Below are the code and all the weights of a small trained network. Each question names an input and a target symbol and asks about switching units off, where a switched-off unit gives its printed mean instead of its output.

import numpy as np


def w(rows, s, z=0):
    codes = np.array(rows[::2]) - 128.0
    scale = np.full(codes.shape[1], s)
    scale[-1] = z or s
    return codes * scale


def norm(h):
    return h / np.sqrt((h * h).mean(-1, keepdims=True) + 1e-5)


def softmax(a):
    e = np.exp(a - a.max(-1, keepdims=True))
    return e / e.sum(-1, keepdims=True)


def log_softmax(a):
    a = a - a.max(-1, keepdims=True)
    return a - np.log(np.exp(a).sum(-1, keepdims=True))


def net(x, mask):
    ids = ['ΔΘΞΦΩαβγεηλστψ'.index(c) for c in x.split()]
    T = len(ids)
    res = E[ids] + P[:T]
    u = 0
    for l in range(2):
        r = norm(res)
        for j in range(3):
            rows = slice(2 * j, 2 * j + 2)
            q, k, v = (r @ M[l][rows].T for M in (Q, K, V))
            z = softmax(np.where(np.tri(T) > 0, q @ k.T / 2**0.5, -1e9)) @ v
            o = O[l][rows]
            res = res + np.where(mask[u + j], z, o[:, -1]) @ o[:, :-1]
        u += 3
    return log_softmax(norm(res)[-1] @ U[:, :-1].T + U[:, -1])


Q, K, V, O = {}, {}, {}, {}
E = w([
[162,103,117],'Δ',
[116,104,81],'Θ',
[118,84,56],'Ξ',
[113,73,22],'Φ',
[128,170,101],'Ω',
[252,93,154],'α',
[158,155,48],'β',
[157,108,126],'γ',
[93,139,185],'ε',
[161,100,139],'η',
[177,147,100],'λ',
[33,203,121],'σ',
[154,116,131],'τ',
[114,85,51],'ψ',
],0.026)
P = w([
[138,216,188],'0',
[148,2,40],'1',
[103,19,39],'2',
[76,38,58],'3',
[74,35,68],'4',
[67,42,71],'5',
[56,46,80],'6',
[49,55,80],'7',
[26,91,95],'8',
[44,60,89],'9',
[34,71,99],'10',
],0.0056)
Q[0] = w([
[166,84,188],'L0H1',
[196,135,55],'L0H1',
[122,166,89],'L0H2',
[255,43,175],'L0H2',
[71,125,120],'L0H3',
[113,95,159],'L0H3',
],0.017)
K[0] = w([
[109,164,55],'L0H1',
[84,48,67],'L0H1',
[39,59,137],'L0H2',
[188,254,214],'L0H2',
[54,65,23],'L0H3',
[148,76,74],'L0H3',
],0.0095)
V[0] = w([
[94,165,159],'L0H1',
[156,141,3],'L0H1',
[141,145,168],'L0H2',
[87,109,196],'L0H2',
[60,161,219],'L0H3',
[73,98,172],'L0H3',
],0.012)
O[0] = w([
[193,150,80,52],'L0H1',
[156,150,100,246],'L0H1',
[75,171,164,107],'L0H2',
[241,194,253,72],'L0H2',
[84,218,175,2],'L0H3',
[217,46,41,93],'L0H3',
],0.0049,0.0076)
Q[1] = w([
[93,215,118],'L1H1',
[177,203,29],'L1H1',
[140,54,58],'L1H2',
[12,189,63],'L1H2',
[181,137,62],'L1H3',
[193,128,138],'L1H3',
],0.011)
K[1] = w([
[94,72,68],'L1H1',
[168,108,32],'L1H1',
[159,39,4],'L1H2',
[73,194,91],'L1H2',
[147,73,96],'L1H3',
[145,103,107],'L1H3',
],0.014)
V[1] = w([
[82,254,91],'L1H1',
[190,160,235],'L1H1',
[47,120,89],'L1H2',
[14,104,226],'L1H2',
[105,82,154],'L1H3',
[232,12,115],'L1H3',
],0.008)
O[1] = w([
[28,168,167,82],'L1H1',
[103,69,164,88],'L1H1',
[45,76,184,191],'L1H2',
[54,86,83,50],'L1H2',
[117,135,168,154],'L1H3',
[117,254,139,253],'L1H3',
],0.0087,0.005)
U = w([
[50,157,148,171],'Δ',
[176,50,153,82],'Θ',
[179,140,114,124],'Ξ',
[152,144,135,74],'Φ',
[126,70,68,3],'Ω',
[128,181,107,157],'α',
[159,146,175,123],'β',
[137,48,25,11],'γ',
[141,251,191,159],'ε',
[163,79,140,126],'η',
[98,52,249,154],'λ',
[132,141,136,198],'σ',
[150,179,67,75],'τ',
[199,125,189,182],'ψ',
],0.016,0.0055)

Each question gives the input, a string of symbols that net reads in full, and the target symbol t.
The units are the heads (2 rows each of Q, K, V and O). Each row of codes is followed by its name. A weight is (code - 128) times the scale printed after its matrix; where a second scale follows, it is the last column's (O and U).
mask holds one flag per head, layer by layer. A switched-off head (its flag False) gives its mean, the last column of its rows in O, instead of its output. The means were averaged over made-up inputs and are rounded, as every weight is.
A unit's drop is (log p(t) with every unit on - log p(t) with that unit switched off) / (log p(t) with every unit on - log p(t) with every unit switched off).
The circuit of an input: a set's keep is (log p(t) with only the set's units on - log p(t) with every unit switched off) / (log p(t) with every unit on - log p(t) with every unit switched off). Starting from all 6 units, units are removed one at a time, each time the one whose removal leaves the highest keep (on an exact tie, the one counted first), for as long as the keep stays at least 0.8.
units of the circuit, in order: the units of the circuit, biggest drop first
unit that matters most: the unit with the biggest drop
heads that matter: for each layer, one digit per head in row order, 1 if its drop is at least 0.15 and else 0, layers parted by /
drop when u is switched off: that unit's drop, to one decimal
input η σ Φ Ω τ α γ, target ψ: unit that matters most	L0H2
input η τ τ τ γ γ, target ψ: units of the circuit, in order	[L1H1 L1H3 L0H2]
input σ τ τ Φ λ, target ε: units of the circuit, in order	[L1H3 L0H2]
input σ τ γ τ, target ε: heads that matter	000 / 000
input η σ τ τ λ τ, target ψ: heads that matter	010 / 111
input β ε γ Φ σ ψ σ τ Δ η, target γ: heads that matter	010 / 100
input τ γ Ω τ σ γ, target λ: heads that matter	011 / 100
input ε τ Φ τ η η, target ψ: heads that matter	010 / 110
input Ω τ γ τ, target Δ: heads that matter	000 / 100
input τ τ γ τ Ω σ Φ σ α λ, target ε: units of the circuit, in order	[L0H3 L1H3]
input Ω τ σ τ τ α Φ Θ τ, target Δ: drop when L0H2 is switched off	0.1
input σ ε τ τ τ τ γ, target ε: drop when L0H3 is switched off	0.1
input τ τ Φ τ γ γ τ ψ Δ, target λ: drop when L1H3 is switched off	0.1
input σ τ γ τ Ξ τ Δ, target ε: drop when L1H3 is switched off	0.5
input η Φ σ τ Θ Ω τ Θ ε τ, target ψ: units of the circuit, in order	[L0H2]
